Named rows; a name shown again gets a slightly different row:
q123: -.46 .55 .33 .87 .41 -.36 .20 -.29 .66 -.72
q187: .01 .49 .81 .17 .26 -.28 .53 .55 .97 -.41
q120: -.48 .54 .26 .91 .41 -.36 .15 -.37 .59 -.72
q33: .18 -.56 -.69 -.47 -.35 .33 -.45 -.26 -.94 .58
q85: -.34 -.22 -.80 .41 -.05 .10 -.55 -.91 -.78 .00
q32: .17 -.56 -.69 -.47 -.36 .33 -.44 -.26 -.93 .59
q42: .13 -.54 -.73 -.38 -.33 .32 -.48 -.34 -.96 .53

Where do the symbols, taken in turn from left to right, take each start?
Answer with the item's name.
-.51 .52 .21 .94 .42 -.34 .11 -.43 .55 -.73
η => q120
.18 -.56 -.69 -.46 -.35 .34 -.45 -.26 -.94 .58
κ => q32
.14 -.54 -.73 -.40 -.33 .32 -.47 -.34 -.96 .54
ζ => q42
-.44 .56 .38 .83 .41 -.36 .22 -.24 .70 -.71
γ => q120
-.36 -.20 -.80 .45 -.03 .07 -.54 -.94 -.75 -.01
κ => q85
-.36 -.20 -.80 .45 -.04 .08 -.54 -.93 -.76 -.03
κ => q85
.10 -.53 -.75 -.33 -.33 .31 -.49 -.39 -.97 .51
γ => q42
-.47 .54 .28 .90 .41 -.36 .17 -.34 .62 -.72
κ => q120
.13 -.54 -.73 -.40 -.34 .32 -.47 -.33 -.96 .53
ζ => q42

The items form a chain of 207.
